[[130 129 130 129 136 128 129 133 134 130]
 [131 129 129 128 131 128 129 132 129 128]
 [129 128 128 128 135 128 128 131 129 129]
 [129 129 129 129 137 128 129 132 131 129]
 [135 128 129 131 151 128 128 137 138 130]
 [128 129 129 128 128 128 129 128 130 128]]
->
[[130 130 129 130 129 136 128 129 133 134]
 [128 131 129 129 128 131 128 129 132 129]
 [129 129 128 128 128 135 128 128 131 129]
 [129 129 129 129 129 137 128 129 132 131]
 [130 135 128 129 131 151 128 128 137 138]
 [128 128 129 129 128 128 128 129 128 130]]

[[114 122]
 [126 132]
 [109 119]
 [119 149]
 [133 131]]
->
[[122 114]
 [132 126]
 [119 109]
 [149 119]
 [131 133]]

[[142 107 138 118 126 116]
 [123 116 138 121 124 106]
 [143 113 138 121 129 127]
 [113 126 138 128 124 110]
 [116 116 138 122 121 100]
 [120 112 138 119 122  99]
 [102 151 138 138 127 129]
 [133 127 138 127 130 132]
 [125 119 138 125 124 114]
 [136 133 138 130 131 143]]
->
[[116 142 107 138 118 126]
 [106 123 116 138 121 124]
 [127 143 113 138 121 129]
 [110 113 126 138 128 124]
 [100 116 116 138 122 121]
 [ 99 120 112 138 119 122]
 [129 102 151 138 138 127]
 [132 133 127 138 127 130]
 [114 125 119 138 125 124]
 [143 136 133 138 130 131]]

[[120 144 107 150 117 129 132 146 127]
 [129 131 137 116 151 126 128 128 127]]
->
[[127 120 144 107 150 117 129 132 146]
 [127 129 131 137 116 151 126 128 128]]

[[125 112 104 104 116 128 135 143 143 142 141 136 134]
 [136 134 123 110 104 105 118 129 137 144 142 142 140]
 [135 131 117 107 103 109 123 131 140 144 142 142 138]
 [135 125 112 105 104 116 128 134 143 143 142 141 136]
 [135 126 113 105 104 114 128 134 143 143 142 141 137]]
->
[[134 125 112 104 104 116 128 135 143 143 142 141 136]
 [140 136 134 123 110 104 105 118 129 137 144 142 142]
 [138 135 131 117 107 103 109 123 131 140 144 142 142]
 [136 135 125 112 105 104 116 128 134 143 143 142 141]
 [137 135 126 113 105 104 114 128 134 143 143 142 141]]

[[119 110 125 133 142 135 107 133 128 135 135]
 [133 125 123 129 111 124 120 103 119 120 112]
 [109 119 136 144 137 131 137 141 138 127 128]
 [127 123 125 116 135 119 121 139 151 133 143]
 [125 136 106 145 134 147 111 126 132 124 121]
 [125 121 118 137 130 125 134 125 141 140 135]
 [131 139 119 132 124 132 133 121 107 120 132]
 [110 147 136 123 119 120 133 112 143 124 123]]
->
[[135 119 110 125 133 142 135 107 133 128 135]
 [112 133 125 123 129 111 124 120 103 119 120]
 [128 109 119 136 144 137 131 137 141 138 127]
 [143 127 123 125 116 135 119 121 139 151 133]
 [121 125 136 106 145 134 147 111 126 132 124]
 [135 125 121 118 137 130 125 134 125 141 140]
 [132 131 139 119 132 124 132 133 121 107 120]
 [123 110 147 136 123 119 120 133 112 143 124]]

[[135 158 129 140 146 129]
 [132 128 129 129 129 126]
 [133 129 131 130 130 127]]
->
[[129 135 158 129 140 146]
 [126 132 128 129 129 129]
 [127 133 129 131 130 130]]

[[121 135 140 113 125 144 124 133 139 136 131]
 [113 128 132 131 115 125 139 123 135 109 124]
 [140 122 114 141 136 114 128 124 115 129 127]
 [131 122 106 137 129 116 137 116 123 127 127]
 [141 123 109 136 138 119 127 122 118 137 129]
 [114 128 133 131 115 124 138 124 135 108 124]
 [143 123 114 138 139 118 125 126 115 135 128]
 [135 121 114 142 131 112 133 121 118 122 126]]
->
[[131 121 135 140 113 125 144 124 133 139 136]
 [124 113 128 132 131 115 125 139 123 135 109]
 [127 140 122 114 141 136 114 128 124 115 129]
 [127 131 122 106 137 129 116 137 116 123 127]
 [129 141 123 109 136 138 119 127 122 118 137]
 [124 114 128 133 131 115 124 138 124 135 108]
 [128 143 123 114 138 139 118 125 126 115 135]
 [126 135 121 114 142 131 112 133 121 118 122]]
